Small tables with named rows and columns. After each table, cells are looked up by row and column.

Table Kuz
	Vazete	Nurat	Pato	Ret	Dizutup
Rekolov	5782	4794	4750	6104	4455
Rufemam	5331	3951	3885	4823	3051
Fulopil	5076	4616	4318	4266	5481
Sositi	5327	5066	4906	9737	3886
Zov	4055	5070	4439	5286	4169
Murona	4722	4605	4981	4110	4829
Vumi	7218	6395	6052	3234	3978
Pobagat	5663	5350	2811	3762	2349
Kobepe	5059	5724	4355	5643	4789
Ladev	3825	5615	4379	3632	4108
Gek	5452	4854	4434	1977	4354
Ful	5839	4940	3507	2457	4941
Lib	6955	6790	7025	2791	5688

Vumi, Pato => 6052
Sositi, Vazete => 5327
Pobagat, Pato => 2811
Kobepe, Ret => 5643
Rekolov, Dizutup => 4455
Gek, Pato => 4434
Gek, Nurat => 4854
Lib, Ret => 2791
Sositi, Ret => 9737
Gek, Vazete => 5452
Lib, Dizutup => 5688

Vipu:
	Gusuref	Mubu
Guvasu	4.237	4.339
Vamedun	6.115	6.143
Ref	6.058	6.592
Tuze	5.827	2.109
Gaz	6.554	8.358
Lig	7.046	4.782
Lop	9.254	8.147
Salune	0.749	3.886
Gana	0.820	4.069
Zaradod	3.609	5.512
Leke	6.712	3.759
Rom	1.850	3.696

Mubu of Gana: 4.069
Gusuref of Lig: 7.046
Mubu of Lig: 4.782
Mubu of Rom: 3.696
Gusuref of Gaz: 6.554
Gusuref of Rom: 1.850
Gusuref of Guvasu: 4.237
Gusuref of Tuze: 5.827
Gusuref of Vamedun: 6.115
Gusuref of Lop: 9.254
Gusuref of Gana: 0.820
Mubu of Gaz: 8.358
Mubu of Vamedun: 6.143
Gusuref of Ref: 6.058
Mubu of Zaradod: 5.512

Table Bif
	Memiri	Kub	Topifom	Zuv
Fov	4546	6193	7951	3439
Nol	6388	4711	5365	3375
Zele	3971	7362	1007	5262

Fov, Memiri: 4546
Zele, Zuv: 5262
Nol, Kub: 4711
Nol, Memiri: 6388
Nol, Zuv: 3375
Fov, Topifom: 7951
Zele, Kub: 7362
Zele, Topifom: 1007
Nol, Topifom: 5365
Fov, Zuv: 3439
Zele, Memiri: 3971
Fov, Kub: 6193

Table Nolapum
columns: Foli, Pap, Fes, Vut
Vidur: [22546, 9419, 72226, 64670]
Gide: [28091, 28609, 17467, 75276]
Mig: [83326, 35931, 35091, 13490]
Sazusiz: [46274, 37341, 35106, 55918]
Geg: [76922, 55248, 35632, 19211]
Faki: [61923, 74095, 41615, 47187]
Tov: [20231, 52645, 21210, 80575]
Devumu: [28643, 67586, 36938, 58962]

Gide, Foli => 28091
Mig, Pap => 35931
Vidur, Foli => 22546
Sazusiz, Foli => 46274
Tov, Pap => 52645
Geg, Foli => 76922
Devumu, Pap => 67586
Vidur, Fes => 72226
Geg, Vut => 19211
Geg, Fes => 35632
Faki, Vut => 47187
Mig, Fes => 35091
Vidur, Pap => 9419
Faki, Pap => 74095
Geg, Pap => 55248
Sazusiz, Pap => 37341
Devumu, Vut => 58962
Gide, Vut => 75276
Faki, Foli => 61923

Sanibu =
         Lofipa  Zolusik  Nitom  Gafiti  Feti   Fur
Pedam      8863     3201   4903    6227  5128  8601
Pizepif    3508     7125   3348    4659  8320  3108
Sekona     1523     3313   4544    4638  4234  4014
Tud        1709     5640   4508    5061  7580  6032
Gaped      5530     3535   4710    5915  3894  6650

Sekona, Nitom -> 4544
Pizepif, Lofipa -> 3508
Gaped, Fur -> 6650
Sekona, Zolusik -> 3313
Tud, Feti -> 7580
Tud, Fur -> 6032
Pedam, Zolusik -> 3201
Pedam, Gafiti -> 6227
Gaped, Feti -> 3894
Sekona, Fur -> 4014
Gaped, Gafiti -> 5915
Pizepif, Gafiti -> 4659
Row with the largest Gafiti: Pedam

Table Fibeb
	Saket	Giloz
Viv	885	293
Lisik	185	927
Gaz	884	309
Kuv	58	884
Gosa	871	44
Lazaf	916	215

What is the Saket of Lisik in Fibeb? 185
What is the Saket of Kuv in Fibeb? 58
What is the Giloz of Lisik in Fibeb? 927
What is the Saket of Lazaf in Fibeb? 916
What is the Giloz of Viv in Fibeb? 293
What is the Saket of Gosa in Fibeb? 871
What is the Giloz of Lazaf in Fibeb? 215
What is the Giloz of Gosa in Fibeb? 44
What is the Saket of Gaz in Fibeb? 884
What is the Giloz of Kuv in Fibeb? 884

Vikur =
fields: Dazoru, Pavi, Lol, Kuz, Kizopa, Giboku, Notoke, Lekalu, Lufigi
Vulomi: [129, 110, 106, 76, 61, 95, 57, 132, 89]
Roparig: [117, 84, 75, 68, 75, 60, 79, 101, 94]
Sadu: [170, 5, 87, 94, 35, 115, 48, 141, 149]
Bufo: [130, 85, 104, 52, 58, 79, 123, 154, 124]
Zudila: [133, 118, 123, 81, 55, 105, 44, 146, 87]
Seditu: [94, 172, 116, 33, 79, 86, 128, 66, 147]
Nididev: [83, 103, 106, 105, 105, 96, 92, 60, 80]
Gafez: [143, 107, 113, 44, 80, 99, 93, 161, 99]
Disufo: [165, 45, 140, 80, 46, 97, 204, 196, 110]

What is the Dazoru of Sadu in Vikur? 170
What is the Kuz of Sadu in Vikur? 94
What is the Lekalu of Bufo in Vikur? 154
What is the Kuz of Vulomi in Vikur? 76
What is the Dazoru of Nididev in Vikur? 83
What is the Notoke of Seditu in Vikur? 128
What is the Giboku of Disufo in Vikur? 97
What is the Pavi of Zudila in Vikur? 118
What is the Pavi of Sadu in Vikur? 5
What is the Lufigi of Nididev in Vikur? 80
Row with the largest Kizopa: Nididev

Balu:
cols = Nazate, Mog, Kez, Piz, Kal, Tegise, Baboguz
Zas: [31.3, 57.7, 33.9, 29.7, 47.2, 50.4, 21.3]
Lep: [53.6, 42.2, 36.8, 35.6, 26.2, 40.0, 26.9]
Nilenu: [26.6, 58.1, 8.0, 20.8, 8.1, 40.8, 13.9]
Neb: [16.8, 12.4, 35.6, 39.2, 46.1, 29.4, 31.2]
Fotomeb: [46.2, 54.9, 37.5, 24.2, 50.6, 78.7, 34.5]
Boti: [31.6, 27.7, 37.6, 25.0, 36.5, 34.2, 14.8]
Mezazad: [25.1, 37.7, 39.5, 37.4, 36.4, 45.1, 6.1]
Tak: [42.2, 34.7, 29.2, 57.7, 31.5, 28.4, 31.9]
Kov: [56.7, 53.5, 25.1, 35.7, 25.0, 47.3, 40.5]
Modila: [43.4, 35.2, 37.7, 37.3, 23.1, 34.7, 42.3]

Modila, Mog -> 35.2
Tak, Tegise -> 28.4
Zas, Mog -> 57.7
Fotomeb, Baboguz -> 34.5
Fotomeb, Tegise -> 78.7
Zas, Kez -> 33.9
Mezazad, Baboguz -> 6.1
Mezazad, Kal -> 36.4
Boti, Kez -> 37.6
Fotomeb, Kez -> 37.5
Nilenu, Kal -> 8.1
Nilenu, Kez -> 8.0
Mezazad, Kez -> 39.5
Boti, Baboguz -> 14.8
Zas, Baboguz -> 21.3
Fotomeb, Mog -> 54.9
Nilenu, Mog -> 58.1
Boti, Tegise -> 34.2
Lep, Piz -> 35.6
Kov, Nazate -> 56.7

Ruk =
,Tabani,Mudol,Zov,Leli,Raro,Sevun,Ras
Fof,55,133,80,152,48,56,82
Sopoza,131,47,29,120,147,88,74
Donir,73,165,112,168,92,97,90
Bogulud,85,157,66,121,68,119,97
Tofifem,115,118,33,177,109,37,59
Geg,65,218,134,129,57,136,138
Moru,48,14,183,125,81,149,165
Dusu,79,164,143,70,50,144,137
Nen,85,25,169,235,132,130,125
Zup,59,86,165,99,88,123,97

Mudol of Tofifem: 118
Tabani of Bogulud: 85
Tabani of Sopoza: 131
Sevun of Zup: 123
Tabani of Nen: 85
Zov of Sopoza: 29
Raro of Fof: 48
Sevun of Dusu: 144
Ras of Geg: 138
Zov of Donir: 112
Tabani of Zup: 59
Mudol of Moru: 14
Leli of Moru: 125
Leli of Geg: 129
Mudol of Donir: 165
Leli of Nen: 235
Raro of Dusu: 50
Leli of Tofifem: 177
Which row has the largest Tabani? Sopoza

Table Pedulel
|  | Dudovur | Ril | Ridiz | Mifu |
|---|---|---|---|---|
| Kub | -0.55 | -0.42 | 0.08 | -0.58 |
| Nisezon | -0.54 | -0.94 | 0.87 | -0.69 |
| Vin | -0.51 | -0.95 | 0.20 | -0.70 |

What is the Ridiz of Nisezon in Pedulel?
0.87
What is the Mifu of Nisezon in Pedulel?
-0.69
What is the Dudovur of Kub in Pedulel?
-0.55
What is the Dudovur of Vin in Pedulel?
-0.51
What is the Mifu of Kub in Pedulel?
-0.58
What is the Dudovur of Nisezon in Pedulel?
-0.54
What is the Mifu of Vin in Pedulel?
-0.70
What is the Ridiz of Kub in Pedulel?
0.08
What is the Ridiz of Vin in Pedulel?
0.20
What is the Ril of Nisezon in Pedulel?
-0.94
What is the Ril of Kub in Pedulel?
-0.42
What is the Ril of Vin in Pedulel?
-0.95

Befaze =
,Duniz,Poze,Gisan,Mivodis,Sav,Magavig,Bove
Zume,48.0,64.1,37.7,44.9,10.6,60.4,72.6
Vetevot,31.2,60.2,70.7,69.6,70.0,43.0,38.4
Bogar,31.1,35.8,81.0,82.0,90.6,35.6,31.4
Nuv,52.8,26.4,63.7,45.1,67.4,33.4,38.5
Pubu,57.6,68.8,67.0,70.3,74.1,59.4,64.1
Vibotu,24.9,71.6,48.3,74.8,68.8,32.8,70.4
Bibeno,62.2,51.5,31.9,40.1,64.8,63.8,37.0
Busepu,65.8,17.2,26.9,41.3,73.8,65.2,38.6
Lerel,72.3,18.3,71.0,75.5,59.5,59.9,39.2
Kov,35.0,37.3,69.3,71.3,67.5,39.4,57.2
Mefu,63.6,47.2,38.5,45.6,53.1,42.6,69.8
Mepal,22.5,29.4,68.9,69.9,75.1,32.4,32.3
Niva,24.7,60.9,70.6,72.7,60.6,67.3,61.1

Busepu, Poze: 17.2
Niva, Sav: 60.6
Vibotu, Mivodis: 74.8
Vetevot, Duniz: 31.2
Zume, Bove: 72.6
Niva, Bove: 61.1
Vibotu, Sav: 68.8
Vetevot, Magavig: 43.0

